Below is a small trained network, with its code and all its weights. Each question gives an input and a target symbol and asks what happens when units are switched off, that is, made to give their printed mean instead of their output.

import numpy as np


def w(rows, s, z=0):
    codes = np.array(rows[::2]) - 128.0
    scale = np.full(codes.shape[1], s)
    scale[-1] = z or s
    return codes * scale


def norm(h):
    return h / np.sqrt((h * h).mean(-1, keepdims=True) + 1e-5)


def f(y):
    return y / 2 * (1 + np.tanh(0.7978845608 * (y + 0.044715 * y**3)))


def softmax(a):
    e = np.exp(a - a.max(-1, keepdims=True))
    return e / e.sum(-1, keepdims=True)


def log_softmax(a):
    a = a - a.max(-1, keepdims=True)
    return a - np.log(np.exp(a).sum(-1, keepdims=True))


def net(x, mask):
    ids = ['ΔΩαγθπσ'.index(c) for c in x.split()]
    T = len(ids)
    res = E[ids] + P[:T]
    r = norm(res)
    for j in range(2):
        rows = slice(3 * j, 3 * j + 3)
        q, k, v = (r @ M[0][rows].T for M in (Q, K, V))
        z = softmax(np.where(np.tri(T) > 0, q @ k.T / 3**0.5, -1e9)) @ v
        o = O[0][rows]
        res = res + np.where(mask[j], z, o[:, -1]) @ o[:, :-1]
    y = f(norm(res) @ A[0][:, :-1].T + A[0][:, -1])
    res = res + np.where(mask[2:10], y, B[0][:, -1]) @ B[0][:, :-1]
    return log_softmax(norm(res)[-1] @ U[:, :-1].T + U[:, -1])


Q, K, V, O, A, B = {}, {}, {}, {}, {}, {}
E = w([
[147,115,163,167],'Δ',
[123,89,34,110],'Ω',
[158,193,81,122],'α',
[167,53,173,108],'γ',
[179,75,91,254],'θ',
[159,143,241,229],'π',
[141,86,85,169],'σ',
],0.0084)
P = w([
[138,151,230,149],'0',
[207,252,116,71],'1',
[99,60,174,136],'2',
[231,200,123,98],'3',
[86,49,161,130],'4',
[216,190,115,91],'5',
[56,51,133,98],'6',
[226,175,117,97],'7',
[32,53,117,69],'8',
[236,151,106,95],'9',
[19,49,105,64],'10',
[229,161,117,98],'11',
[65,3,98,235],'12',
],0.0059)
Q[0] = w([
[166,210,98,100],'head 1',
[39,22,84,166],'head 1',
[2,129,216,98],'head 1',
[154,101,151,141],'head 2',
[143,131,124,93],'head 2',
[157,156,61,94],'head 2',
],0.0087)
K[0] = w([
[123,254,135,196],'head 1',
[147,92,178,65],'head 1',
[67,159,231,96],'head 1',
[146,142,141,219],'head 2',
[155,136,128,181],'head 2',
[75,99,18,51],'head 2',
],0.0083)
V[0] = w([
[30,76,71,254],'head 1',
[126,196,33,180],'head 1',
[211,111,141,199],'head 1',
[80,162,20,38],'head 2',
[104,79,96,122],'head 2',
[33,41,166,157],'head 2',
],0.0067)
O[0] = w([
[172,254,61,209,132],'head 1',
[135,202,117,109,114],'head 1',
[57,177,83,100,238],'head 1',
[72,138,196,93,3],'head 2',
[149,88,121,135,113],'head 2',
[152,156,179,77,103],'head 2',
],0.0055)
A[0] = w([
[144,23,23,85,114],'neuron 1',
[32,80,89,146,162],'neuron 2',
[52,27,171,141,57],'neuron 3',
[184,118,46,102,126],'neuron 4',
[79,159,35,175,254],'neuron 5',
[203,54,91,187,195],'neuron 6',
[93,89,119,141,176],'neuron 7',
[185,104,133,2,110],'neuron 8',
],0.0074,0.0025)
B[0] = w([
[223,178,178,190,210],'neuron 1',
[68,158,70,186,166],'neuron 2',
[159,26,88,140,163],'neuron 3',
[173,132,178,15,189],'neuron 4',
[116,69,207,23,224],'neuron 5',
[58,211,136,65,254],'neuron 6',
[76,91,144,231,152],'neuron 7',
[128,225,228,255,149],'neuron 8',
],0.0053,0.0065)
U = w([
[26,86,89,125,185],'Δ',
[195,72,133,51,122],'Ω',
[189,196,51,189,142],'α',
[147,2,130,184,222],'γ',
[48,173,150,131,2],'θ',
[198,136,28,70,108],'π',
[149,124,217,164,63],'σ',
],0.0096,0.0054)

Each question gives the input, a string of symbols that net reads in full, and the target symbol t.
The units are the heads (3 rows each of Q, K, V and O) and the neurons (one row each of A and B). Each row of codes is followed by its name. A weight is (code - 128) times the scale printed after its matrix; where a second scale follows, it is the last column's (O, A, B and U).
mask holds one flag per unit, heads first, then neurons. A switched-off unit (its flag False) gives its mean, the last column of its rows in O or B, instead of its output. The means were averaged over made-up inputs and are rounded, as every weight is.
A unit's drop is (log p(t) with every unit on - log p(t) with that unit switched off) / (log p(t) with every unit on - log p(t) with every unit switched off).
The circuit of an input: a set's keep is (log p(t) with only the set's units on - log p(t) with every unit switched off) / (log p(t) with every unit on - log p(t) with every unit switched off). Starting from all 10 units, units are removed one at a time, each time the one whose removal leaves the highest keep (on an exact tie, the one counted first), for as long as the keep stays at least 0.8.
units of the circuit, in order: the units of the circuit, biggest drop first
k most important neurons: the k neurons with the biggest drops, biggest first
which heads matter: for each layer, one digit per head in row order, 1 if its drop is at least 0.15 and else 0, layers parted by /
input Ω θ σ θ θ Δ Ω, target Ω: 4 most important neurons	neuron 5; neuron 1; neuron 4; neuron 6
input θ π θ Δ θ π Ω Δ θ γ γ, target γ: which heads matter	00
input σ α θ Δ Ω σ θ γ Ω, target γ: 2 most important neurons	neuron 6; neuron 1
input α σ θ Δ θ, target Δ: 2 most important neurons	neuron 5; neuron 6
input σ π θ θ Δ, target θ: units of the circuit, in order	neuron 6; head 2
input θ π Δ θ γ γ Δ, target γ: units of the circuit, in order	neuron 3
input π Ω θ Δ γ γ γ σ θ σ, target Ω: which heads matter	00
input θ θ Ω π Ω, target Ω: units of the circuit, in order	neuron 5; neuron 1
input σ Ω θ γ α, target Δ: units of the circuit, in order	head 2; neuron 2
input α θ θ θ Δ, target Δ: which heads matter	10
input θ α θ Δ Δ, target Δ: 3 most important neurons	neuron 6; neuron 1; neuron 8
input Δ γ σ γ π, target γ: units of the circuit, in order	head 1; neuron 3
input π σ Δ, target θ: which heads matter	01
input θ θ π θ α, target Δ: which heads matter	01
input π π θ, target α: which heads matter	11
input γ θ θ θ Ω, target γ: most important neuron	neuron 1
input Δ θ σ, target π: which heads matter	11
input α θ Δ θ θ, target Δ: which heads matter	10
input σ θ α γ Δ Ω α γ α γ, target σ: which heads matter	00
input θ θ π π γ π Δ, target γ: units of the circuit, in order	head 1
input θ γ θ π γ π π α γ θ γ σ, target Ω: 2 most important neurons	neuron 5; neuron 4
input α γ Δ γ, target σ: which heads matter	10
input γ Ω θ θ, target π: 2 most important neurons	neuron 8; neuron 1
